Here is a tiny trained network, its code and every weight. The questions are about switching its units off for an input and a class, where a switched-off unit gives its printed mean instead of its output.

import numpy as np


def w(rows, s, z=0):
    codes = np.array(rows[::2]) - 128.0
    scale = np.full(codes.shape[1], s)
    scale[-1] = z or s
    return codes * scale


def f(y):
    return np.maximum(y, 0)


def log_softmax(a):
    a = a - a.max(-1, keepdims=True)
    return a - np.log(np.exp(a).sum(-1, keepdims=True))


def net(x, mask):
    res = np.array(x, float).reshape(1, 7) / 4 @ E
    y = f(res @ A[0][:, :-1].T + A[0][:, -1])
    res = res + np.where(mask, y, B[0][:, -1]) @ B[0][:, :-1]
    return log_softmax(res[-1] @ U[:, :-1].T + U[:, -1])


A, B = {}, {}
E = w([
[153,122,53,182,81,146,159,241],'x0',
[70,73,2,6,192,116,147,97],'x1',
[108,163,90,24,51,135,61,128],'x2',
[156,90,107,208,113,191,123,68],'x3',
[152,55,201,109,166,176,133,162],'x4',
[11,124,141,140,6,163,165,178],'x5',
[199,31,74,58,30,151,112,138],'x6',
],0.0084)
A[0] = w([
[117,135,201,89,160,163,79,192,110],'N0',
[136,114,140,218,81,169,174,153,148],'N1',
[45,134,62,77,37,152,98,144,208],'N2',
[110,78,171,81,175,127,116,105,173],'N3',
[153,133,109,62,173,107,97,50,28],'N4',
[82,119,97,114,64,127,73,161,144],'N5',
[26,184,110,169,132,76,122,98,187],'N6',
[54,183,89,107,155,74,154,153,85],'N7',
[69,75,149,152,152,157,181,78,166],'N8',
[102,89,1,59,162,152,207,138,130],'N9',
[135,155,196,114,113,128,198,205,254],'N10',
[63,207,126,126,130,53,177,131,183],'N11',
],0.011,0.0051)
B[0] = w([
[130,164,188,132,123,153,51,115,171],'N0',
[119,55,113,131,126,90,254,140,220],'N1',
[158,115,39,227,111,156,196,120,252],'N2',
[113,73,151,150,120,205,71,151,187],'N3',
[166,97,177,159,49,131,105,149,190],'N4',
[145,125,92,170,120,176,148,123,199],'N5',
[144,78,169,4,219,155,158,118,206],'N6',
[129,106,119,130,136,69,103,56,182],'N7',
[34,54,170,144,117,179,147,121,183],'N8',
[131,53,166,91,23,15,159,162,241],'N9',
[100,105,159,114,73,134,31,166,214],'N10',
[150,91,179,102,140,124,15,73,203],'N11',
],0.0096,0.014)
U = w([
[199,244,100,131,116,107,99,103,3],'0',
[112,228,151,176,167,206,61,151,148],'1',
[125,113,120,155,81,74,156,234,154],'2',
[84,118,73,250,121,236,196,122,179],'3',
[168,148,42,113,148,52,168,1,138],'4',
[99,169,152,101,253,155,220,86,108],'5',
[73,135,187,33,122,146,78,91,142],'6',
[179,121,132,139,190,166,93,76,128],'7',
],0.01,0.0033)

Each question gives the input, the list of numbers given to net, and the class t.
The units are the neurons (one row each of A and B). Each row of codes is followed by its name. A weight is (code - 128) times the scale printed after its matrix; where a second scale follows, it is the last column's (A, B and U).
mask holds one flag per neuron, in row order. A switched-off neuron (its flag False) gives its mean, the last column of its row in B, instead of its output. The means were averaged over made-up inputs and are rounded, as every weight is.
A unit's drop is (log p(t) with every unit on - log p(t) with that unit switched off) / (log p(t) with every unit on - log p(t) with every unit switched off).
The circuit of an input: a set's keep is (log p(t) with only the set's units on - log p(t) with every unit switched off) / (log p(t) with every unit on - log p(t) with every unit switched off). Starting from all 12 units, units are removed one at a time, each time the one whose removal leaves the highest keep (on an exact tie, the one counted first), for as long as the keep stays at least 0.8.
circuit, biggest first: the units of the circuit, biggest drop first
top k neurons: the k neurons with the biggest drops, biggest first
drop when u is switched off: that unit's drop, to one decimal
input [1,-2,4,-4,-5,6,7], class 3: circuit, biggest first : (N2)
input [-5,-3,-1,-7,5,8,6], class 3: top 2 neurons : (N9, N2)
input [-2,-5,4,-2,-5,-4,7], class 0: top 3 neurons : (N1, N9, N8)
input [7,-4,-4,-4,-5,1,-4], class 6: circuit, biggest first : (N11, N2)
input [-4,2,-6,5,7,-5,3], class 3: top 3 neurons : (N8, N11, N6)
input [-5,-6,8,1,6,-1,-1], class 1: top 2 neurons : (N9, N6)
input [-5,7,-8,-4,3,-2,1], class 6: top 2 neurons : (N2, N1)
input [-3,-4,-3,-2,-5,-1,1], class 6: top 2 neurons : (N2, N5)
input [1,-8,5,-5,3,6,4], class 3: top 3 neurons : (N9, N2, N5)
input [-6,2,-6,-2,-2,-5,8], class 6: top 4 neurons : (N2, N1, N3, N5)
input [-6,-7,6,8,-1,-1,-7], class 5: top 2 neurons : (N10, N9)
input [1,2,2,-1,7,-8,1], class 6: top 4 neurons : (N2, N1, N5, N0)
input [3,5,3,4,5,8,8], class 3: top 2 neurons : (N2, N5)
input [2,5,6,-6,-2,0,-2], class 4: circuit, biggest first : (N7)
input [3,7,0,4,4,-8,-1], class 2: drop when N9 is switched off : 0.2
input [-4,-1,7,-4,7,5,7], class 3: drop when N2 is switched off : 0.2
input [-2,6,-5,-1,-6,1,0], class 6: drop when N1 is switched off : 0.3
